In the rows, zero is written as 128.
Here are made-up things, facts about them, and rows of numbers that follow some of those facts. Name the thing behind each unnamed row.

Named rows:
vumil: [177 159 116 128  96 122 184 195 185 133 171 175 151 115 151 141 117 146
  96 153 145  81 132 153 112 177 123 181 180 156 114 157 129 106  78  93
 112 115 121]
tegak: [135 125 129 119 134 126 132  93 117 138 123 135 120 123 103 116 125 136
 107 115 133 130 140 123 113 118 173 129 133 139 134  95 124 125 109 111
 123 188 117]
dupu: [125 143 177 129 127 134 102 143 138  82 106 130 108 169 145  93 126 137
 131 133 118 127 146 133 153 128 104  98 131 130 104 145 121 129 127 163
 159 116 137]
tesel: [124 142 188 129 135 146 106 146 123  70 110 133  92 158 134  83 122 157
 135 123 120 125 161 135 145 126 129 106 140 112 111 133 136 136 113 153
 149 150 132]
flogo: [106 134 102 130 122 153 129 152  95 103 129 137 169 139  89 158 145 109
 138 125 146 127 112 118  95 123 145 196 137 113 118 126 126 116 142 112
 103 112 124]
fogro: [102 111 146 128 127 148 167 119 143 143 158 126 160 105 102 155 119 124
 142 135 129 145 129 119 116 125 130 139 125 108 124 116 146 128 157 123
 128 124 101]
duple: [114  96 126 134 133 125 137 141 118 119 134 124 166 123 115 150 131 127
 129 134 136 141 121 122 104 114 120 147 130 118 141 112 140 125 147 116
 118 128 126]
fluvuk: [134 157 108 129 110 133 130 129 115 146 132 143 127 135 101 127 137 119
 123 116 133 129 126 125 121 128 148 156 135 140 120 128 113 124 105 115
 113 128 129]
klinedru: [113  95 124 135 131 124 137 142 117 118 134 125 164 122 115 150 133 125
 129 132 136 143 122 122 106 115 122 148 128 119 139 113 138 127 145 117
 118 127 125]
rede: [137 134 118 131 118 115 132 122 131 153 132 134 126 126 115 123 131 131
 118 121 127 136 130 127 124 122 131 127 132 144 132 120 119 128 109 118
 121 136 128]
stoklin: [126  98 100 127 133 111 141 125 127 111 151 114 155 116 122 140 133 140
 146 160 154 142 134 119 120  98 132 168 114 106 138 116 114 113 137 112
 132 131 113]
riplos: [133 140 108 135 105 109 130 126 135 173 137 127 133 125 114 127 137 120
 122 126 125 144 125 123 125 119 112 127 134 142 131 127 114 136 103 113
 114 108 133]
fanen: [113  93 130 142 130 117 133 139 125 120 124 127 170 130 116 156 126 124
 121 126 138 143 116 122 106 114 114 139 132 129 145 113 140 127 149 123
 119 135 128]
vidul: [135 150 108 129 112 126 131 124 120 147 132 141 126 130 105 125 137 122
 122 119 131 131 129 126 122 125 144 147 131 139 123 125 116 126 109 115
 113 131 129]
gredro: [156 138  50 168 144 107 186 188 123 155 180 144  97 140  99 177 134 133
 151 109  50 195 104 155 182 119 126 119  95 138 154 168  87 139 126 130
  85  47 179]
kufle: [134 152 111 127 111 129 130 126 119 146 131 141 126 134 105 125 137 121
 125 118 131 131 126 127 121 125 144 149 133 139 123 125 113 126 107 113
 114 127 127]
zofar: [151 150  54 175 135 102 177 193 125 165 178 146 104 148  94 162 140 138
 166  94  77 182 108 155 163 120 119 107  94 151 156 163  92 136 130 130
  95  64 171]

How the things are related:
dreske -ξ-> leva; kazar -ξ-> skiklalen; tustol -ξ-> pogrol; troplezus -ξ-> drutum
tegrur -ξ-> bepler; vumil -ξ-> pluki; budur -ξ-> miklir; bokla -ξ-> flogo
fleple -ξ-> fedrubrul; drutum -ξ-> nufu; masugren -ξ-> duple; masugre -ξ-> fliple
mugreflar -ξ-> fanen; gredro -ξ-> pudre; gime -ξ-> pudre; vetur -ξ-> duflafa
bibre -ξ-> rumis; zanen -ξ-> budur; grufe -ξ-> kubo; gutrul -ξ-> fedrubrul
deflibrak -ξ-> mimebras; trumustam -ξ-> skiklalen; tugrom -ξ-> zotrok; fusam -ξ-> ditul
bibrak -ξ-> zudrik; breginu -ξ-> zare; pogrol -ξ-> duflafa; zofar -ξ-> reni
plenus -ξ-> breginu; vustum -ξ-> bubruk; ropluk -ξ-> leva; pluki -ξ-> rumis
fluvuk -ξ-> flogo; dudim -ξ-> pogrol; skela -ξ-> pogrol; fustemo -ξ-> zudrik
sukler -ξ-> loklum; nofel -ξ-> pudre; zudrik -ξ-> konu; kubo -ξ-> grufam
duple -ξ-> konu; teplin -ξ-> flogo; grofam -ξ-> breginu; skemun -ξ-> pogrol
stoplom -ξ-> grufam; driklal -ξ-> drutum; pigen -ξ-> zare; nubi -ξ-> ditul
dupu -ξ-> driklur; fogro -ξ-> bubruk; vidul -ξ-> bibre; birarur -ξ-> zare
droluk -ξ-> reni; trikosker -ξ-> pudre; drenol -ξ-> droluk; pedri -ξ-> bubruk
lokisku -ξ-> vosi; bibak -ξ-> klokle; baplu -ξ-> stoklin; dofe -ξ-> skitres
mugas -ξ-> skitres; rede -ξ-> leva; plimi -ξ-> stoklin; liklu -ξ-> zostuk
pide -ξ-> trine; sigrar -ξ-> skiklalen; skotrel -ξ-> grufam; riplos -ξ-> klifon
flege -ξ-> ropluk; zadrim -ξ-> budur; grizak -ξ-> klifon; pleflatru -ξ-> leva
nafas -ξ-> bubruk; plitram -ξ-> driklur; vivor -ξ-> klinedru; pepler -ξ-> bepler
tatu -ξ-> reni; driklur -ξ-> gugrefur; stobo -ξ-> zotrok; besivin -ξ-> stoklin
klibro -ξ-> fogro; vosi -ξ-> fliple; lafibem -ξ-> skitres; goful -ξ-> trine
skiklalen -ξ-> stoklin; misil -ξ-> klifon; resa -ξ-> mugas; tegak -ξ-> fliple
vopil -ξ-> bepler; fanen -ξ-> fedrubrul; tugafu -ξ-> driklur; flige -ξ-> duflafa
pupla -ξ-> rumis; zudre -ξ-> ropluk; tromon -ξ-> zostuk; taplak -ξ-> zotrok
zotrok -ξ-> bubruk; mogre -ξ-> reni; seze -ξ-> droluk; pudre -ξ-> skitres
dipiflil -ξ-> zostuk; dulok -ξ-> miklir; tuni -ξ-> zudrik; tesel -ξ-> duflafa
kolos -ξ-> klinedru; flamapal -ξ-> drutum; skanu -ξ-> zare; triflin -ξ-> flogo
nunak -ξ-> drutum; drilis -ξ-> zare; vezi -ξ-> fanen; starir -ξ-> skiklalen
kigre -ξ-> fanen; dripastal -ξ-> skiklalen; zusase -ξ-> zotrok; grozus -ξ-> nafas
ditul -ξ-> gugrefur; gosken -ξ-> zare; plolor -ξ-> dreske; duzin -ξ-> bubruk
klinedru -ξ-> mimebras; kufle -ξ-> pluki; zostuk -ξ-> bepler; rafi -ξ-> fanen
stara -ξ-> pedri; bronol -ξ-> drutum; nabir -ξ-> breginu; pevar -ξ-> vosi
bibrir -ξ-> grufam; denu -ξ-> fogro; logik -ξ-> pogrol; flogo -ξ-> rumis
tustol -ρ-> rafi; tustol -ρ-> zadrim; tustol -ρ-> nunak; tustol -ρ-> fedrubrul
skitres -ρ-> kubo; skitres -ρ-> pevar; vumil -ρ-> kolos; bokla -ρ-> trikosker
bokla -ρ-> fustemo; fleple -ρ-> grizak; drutum -ρ-> plimi; masugre -ρ-> trikosker
mugreflar -ρ-> trine; gugrefur -ρ-> grizak; vetur -ρ-> trine; vetur -ρ-> pleflatru
zanen -ρ-> trikosker; klifon -ρ-> zofar; klifon -ρ-> gredro; gutrul -ρ-> pepler
trumustam -ρ-> pepler; tugrom -ρ-> fusam; fusam -ρ-> kolos; bibrak -ρ-> masugren
bibrak -ρ-> stara; plenus -ρ-> kazar; dudim -ρ-> leva; skela -ρ-> kazar
sukler -ρ-> trumustam; nofel -ρ-> skela; zudrik -ρ-> plitram; teplin -ρ-> masugre
teplin -ρ-> klibro; teplin -ρ-> skela; grofam -ρ-> rumis; grofam -ρ-> gugrefur
skemun -ρ-> logik; pigen -ρ-> trumustam; nubi -ρ-> flamapal; dupu -ρ-> zudre
trikosker -ρ-> kazar; trikosker -ρ-> skela; bibak -ρ-> bokla; dofe -ρ-> zudre
plimi -ρ-> trikosker; plimi -ρ-> mimebras; skotrel -ρ-> leva; nafas -ρ-> nofel
plitram -ρ-> vezi; pepler -ρ-> kubo; besivin -ρ-> kubo; besivin -ρ-> pepler
klibro -ρ-> gutrul; lafibem -ρ-> mogre; fedrubrul -ρ-> kubo; fedrubrul -ρ-> dipiflil
goful -ρ-> zofar; misil -ρ-> duzin; resa -ρ-> pepler; tegak -ρ-> tromon
tegak -ρ-> plolor; vopil -ρ-> zadrim; tugafu -ρ-> drilis; taplak -ρ-> bronol
zotrok -ρ-> pepler; mogre -ρ-> trikosker; mogre -ρ-> triflin; seze -ρ-> pepler
dipiflil -ρ-> zudre; dipiflil -ρ-> skela; bubruk -ρ-> nubi; tesel -ρ-> zudre
flamapal -ρ-> dupu; flamapal -ρ-> kubo; skanu -ρ-> skela; mimebras -ρ-> resa
vezi -ρ-> zotrok; starir -ρ-> klokle; dripastal -ρ-> stoplom; zusase -ρ-> gugrefur
zusase -ρ-> dipiflil; gosken -ρ-> riplos; loklum -ρ-> kazar; loklum -ρ-> flamapal
duzin -ρ-> trumustam; duzin -ρ-> zudre; leva -ρ-> plimi; leva -ρ-> nubi
rafi -ρ-> fustemo; stara -ρ-> pigen; miklir -ρ-> vumil; denu -ρ-> troplezus
denu -ρ-> pide; denu -ρ-> miklir; logik -ρ-> gredro

Rows to name:
No name comes twice in this set of rows, the named rows included.
[145 137 105 129 119 107 134 113 135 148 142 131 118 121 119 119 133 137
 129 136 136 135 135 127 132 114 140 138 124 134 129 124 105 121 105 115
 127 137 123] => baplu
[178 141 126 130 102 108 184 186 191 142 168 166 149 110 158 137 111 151
  93 152 139  89 133 153 117 168 113 156 176 158 125 151 132 111  82  99
 120 125 124] => fusam
[180 152 110 140  80  98 181 204 202 167 179 161 155 110 167 146 119 139
 100 161 134  98 127 153 123 171  76 159 178 159 122 171 125 119  73  96
 114  75 131] => kolos
[110  84 193 114 157 159 120 151 116  27 106 125 143 145 143 131 119 137
 114 156 105 143 142 124 151 118 123 137 134  89 107 127 138 128 158 156
 145 122 128] => dofe
[124 136 103 132 104 103 111 104 133 187 127 114 132 132 102 131 143 111
 113 127 133 152 128 107 111 114 113 124 139 140 124 100 111 148  99 101
 118 121 122] => pleflatru
[134  97  90 125 131 104 141 122 134 109 156 109 149 113 127 137 137 146
 153 174 163 142 139 117 124  90 134 175 105 102 138 118 101 105 131 112
 141 131 109] => skiklalen
[119 155 165 147  92 118  95 176 149 118 116 122 116 171 149 100 143 121
 141 138 111 144 136 128 166 125  37  97 132 130  96 173 108 146 119 166
 151  39 150] => zudre
[103 106 123 144 133 138 123 161 103 125 143 114 136 118 107 133 115 153
 161 124 137 142 147 130  96 110 116 144 151  81 157 115 176 152 110  95
  98 128 129] => pogrol
[147 136 102 125 116 103 135 113 139 146 149 127 115 121 122 116 132 141
 133 145 142 135 141 125 135 110 143 141 120 130 130 125 100 119 102 115
 133 137 118] => sigrar
[146 149  67 172 159 121 176 183 108 140 175 147  80 143  87 146 125 163
 178  82  79 175 129 162 151 119 154 110 103 128 170 150 120 140 116 122
  87 114 166] => logik
[128 123 124 121 130 114 116  77 121 159 112 125 126 133  98 124 128 124
 103 115 140 142 135 109 104 115 162 123 139 141 129  81 120 136 109 104
 128 184 114] => mugreflar
[122  67 129 113 146 136 147 130 120 105 132 121 161 100 131 174 119 116
  95 167  97 160 116 115 145 116 134 168 140  95 130 116 132 134 136 112
 104  99 128] => pudre
[108  70 164  89 184 163 119  88 109  39  99 123 155 120 157 140  89 110
 132 191 111 118 121 133 158 121 153 134 146 106 129 119 156 111 165 145
 131 115 128] => skitres
[170 139 124 147  85  92 168 180 196 166 149 168 153 120 155 151 113 139
  96 147 142 109 118 146 121 159  86 143 172 165 131 161 130 122  89 109
 120 111 135] => troplezus

The same things again, as new rows of numbers:
Some rows with their names:
trumustam: [184 119 129 149 168 110 100 164 183 106 103 139 148 117 134 186 149 133
  95 141 147 180 144 117 195 121  82 155 164 110 128 168 132 135]
pluki: [ 92 134 149 102 127 119 112 138 129 131 104 172 117 128 103 115 137 113
 117  75 151  95 154 112 116 153 137  98 103 121 140 110 151 137]
stoplom: [133 118 137 131 112 126 140 136 149 136 132 138 110 134 134 102 111  91
 115  92 116 132 125 114 110 126 123 150 144 133 120 151 134 128]
dripastal: [148 121 138 144 104 144 127 150 150 101 106 132 141 118  88 109 104  90
 182 133 150 130 110 156 129 118 103 143 123 129 138 136 138 150]
drutum: [116 168 131 145 156  83 184 122  87 125 137 115  83 124 104 123 165 203
 101 187 111 138 125 192 140 141  99  86  94 110 176 104 115 134]
skela: [152 100  94 162  88  42 106 137  74 137 152  83 122 145 185 151 129 164
 110  62  78 140 107  92 186 143 136 159 117 119 151 145  91 111]
pigen: [160 110 124 117 151 158 118 138 169 109 133 146 149 122 136 166 144 172
  72 175 166 140 129 101 155 122 105 140 182 138  99 144 143 112]
vetur: [125  77 114 143  88 158 141 154 131 118 120 125 133 139 107  79 113 147
 156 123 158  84 105 138  85 106 106 147 108 162 139 128 155 147]
kufle: [111 103 153 134 106 132 118 118 154 116 121 143 122 121 111 103 121 114
 127  81 134 117 129 116 112 144 128 131 125 134 127 140 155 122]
tromon: [131 119 140 128 112 129 148 143 151 136 135 141 105 140 130  92 110  93
 109  91 115 134 124 111 106 128 125 155 147 137 122 153 129 128]
nufu: [107 163 123 121 152 140 163 142 123 148 118 164 106 139 117 114 126 112
 101 121 131 118 148 153 101 123 122 117 105 121 144 112 114 137]
tegak: [122 105 145 136 107 164 143 126 141 111 123 130 135 124  95  94 109 131
 151 149 150 104 111 150  89 114 111 134 119 151 122 127 145 134]
pedri: [118 163 135  89 131 121 137 126 114 173 116 135 133 123 148 107 130 101
 137 117 134 117 158 139 126 103 129 105 136 155 135  97 151 153]
pide: [110 124  93 116  82 140 133 106 180 138 118 132 107 126 223 129 112  79
 179 136 110 160 136 145  98 182 133 147 148 100 108 113 118 100]
plitram: [144 109 134 138 159 160 131 128 167 116 131 127 111 136 128 146 150 152
 105 169 148 136 134 129 128 124 116 141 142 139 125 163 157 135]
flige: [133  91 108 144  95 146 133 129 134 135 130 138 124 140 140 113 117 116
 143  91 127 106 119 121 110 120 116 145 123 138 132 139 144 126]
birarur: [139 122 136 113  94 157 138 127 143 124 141 138 121 130 122 107 106 110
 125 135 138 117 113 105 111 134 143 139 160 141 105 131 133 122]

Which thing is each row?
No name comes twice in this set of rows, the named rows included.
[145 127 132 164 104 200 146  29 135 132 148 175 152 100  71 149 137  77
 157 109  88  79 116 137 114 102 136  84 129 116 120 127 147 103] => goful
[128 143 121 112 179 168 142 151 137 128 118 158 117 139 109 151 163 156
 120 193 170 108 147 143 125 120 122 104 114 133 140 122 153 157] => zudrik
[ 86 131 155 100 124 118 105 136 133 125 100 175 119 122  97 112 140 114
 116  60 154  91 155 107 121 159 137  96  98 122 142 112 158 134] => flogo
[112 122 136 152 177 191  88  93 104 101 135  63 139 160 103 147 100 134
 146 183 128 125 137 135 121 129 188 162 100 146 130 167 120 151] => vopil
[123 125 148 148 124 117 113 100  79 102 150  51 118 138 109 123 125 157
 167 172 109 129 102 141 143 144 170 135  98 134 140 141 125 139] => bibak
[149 160 113 110 212  87 106 163 126 153 133 136 100 161 179 196 166 139
  47 114 113 173 176  84 190 138 152 137 141 108 140 165 109 138] => kubo
[139 150 131 110 153  79 141 153 105 127 139 130  96 128 135 154 181 174
 114 168 134 133 131 129 170 141 123  89 123 116 154 118 137 143] => mimebras
[110 104 164 154 105  94  90  94  94  78 127  81 148  98  82 135 143 215
 153 146 137 119 102 143 165 160 134  99  99 134 144 112 150 116] => teplin
[115 108 147 131 108 150 155 145 142 114 123 126 123 132  96  73 107 133
 127 141 148 112 110 144  86 115 110 146 127 155 125 135 142 135] => mugreflar
[133 125 147 143  93  77 133 115  86 107 153  74 110 124 114 113 133 164
 156 147 104 139  90 139 152 149 139 121 118 126 147 124 122 120] => mogre
[105 120 105 114  77 163 125  74 164 139 109  95 147 101 209 117 112 103
 218 174 127 144 138 178  99 151 121 127 146 140 112  81 156 115] => tugrom

Now the same things, written a new way:
Some things and their rows:
plimi: [103 149 159 194 129 106 116 148 164 118 163 161 121 197 188 130 173 187
 200 152  99 137 138 129 152 190 122]
dofe: [130 147 215 105 155 101 106  91 120 107 128 197 142  61 137 161 181 158
  83 136 139 133 135  69 121 146 170]
klinedru: [124 128  98 109 137 120 125 154 101 129 131 122 119  93 137 121 127 114
 136 148 127 138 134 125  83 117 124]
dripastal: [ 96 151 147 186 150  97 162 108 137 102 133 111 144 176 165 103 132 178
 125 132 139  99 123 144 135 123 154]
sukler: [106 140 147 144 128 142  92  94 177 137  94 121 134 113 126 112 156 166
 107 150 116 114 108 124 170 133 148]
pluki: [124  99 125 107 189 132 118 152  86 152 113  81 126 105 137 131 131 100
 148 160 140 134 178 127 110 116 113]
nabir: [153 105  94 116 129 156 139 185 128 124 129 143 120 105 119 101 107 146
 111 118 141 138 106 158 128 148 103]
fedrubrul: [165 114 194  98 113  58 145 131 134 122 153 131 145 170 165 211 106 125
  90 114 129 122 104 119  81 134 141]
stoklin: [104 141  93 142 161 100 157 154  87 110 132 108 131 109 157 105 131 134
 140 153 130 124 135 133  81 115 135]
tustol: [122 122 173 152 119 116 146  54 170 141 131 176 122 148 119 130 128  66
 154 126 136  82  82 135 130 134 125]
grofam: [135 108 156 126  96 140 111 128 177 136 137 139 132 144 144 116 112 179
  94 113 152 123 101 156 138 148 122]
gime: [ 99 165 122 115 157 133 155 150  96 128 148 153  89  86  76 111 118 112
 124  61 138 166 143 104 164 141 127]
seze: [ 91 139 140 141 117 118 142 124 169 142 111  59 141 152 126 189 140 121
  74 146  87 135  61 131 179 152 131]
pepler: [127 133 162 125 127  66 185 154 158 135 120  45 148 191 128 251 114  89
  49 126  67 135  35 125 175 167 123]
duflafa: [119 122 105 122 139 117 144 119 107 137 126 146 113  82 125 119 129  63
 162 150 124 111 107 130  80 118 118]
vetur: [118 127 163 148 117 124 128  71 168 140 127 155 123 145 121 120 127 102
 144 125 133  95  99 136 137 129 131]
tegrur: [144 124  96 126 141 146 140 159 113 121 124 138 114 118 105 107 115 118
 129 122 131 135 126 136 134 129 117]

Name these rows:
No name comes twice in this set of rows, the named rows included.
[138 125  98 131 138 148 135 164 110 118 140 152 109 129 115 111 133 114
 135 147 128 144 129 131 126 144 106] => fustemo
[ 89  92 198 138 126 178 123  43 120 145 167  87 136 218 124 120 131  98
  63 150 215 130 172 142 136 106 107] => vumil
[108 127 148 136  99 139 107 106 176 139 129 112 125 156 131 124 122 156
  95 128 136 125 104 144 151 131 134] => vezi
[ 81 136 135 142 110 125 142 126 176 145 108  39 145 150 126 195 142 120
  60 152  80 141  48 137 188 154 129] => gutrul
[119 130 153 136 112 130 106 106 165 134 126 132 126 148 134 120 126 154
 118 128 134 119 119 136 141 128 139] => bibrak
[139 128  97 125 140 142 137 151 115 125 124 135 111 120 106  98 112 118
 129 122 135 131 130 137 131 122 117] => zofar
[138 163 141 121 100 104  44 114 159 130 126 132  82 195 131 157 139 136
 154 185  86 137 151 103 104  94 175] => drutum
[133 101 151 128  80 180 131 104 158 121 139 129 171 114 150 177 112 185
 138  80 153 132 106 174 159 121 166] => skanu
[135 126  99 126 141 141 138 144 113 126 125 131 112 125 108  94 109 115
 126 120 140 129 133 137 125 117 117] => grizak
[124 125 162 113  98  95 118 112 149 140 137 112 147 124 173 182 105 159
 165  93 125 120 131 140 102 108 168] => loklum

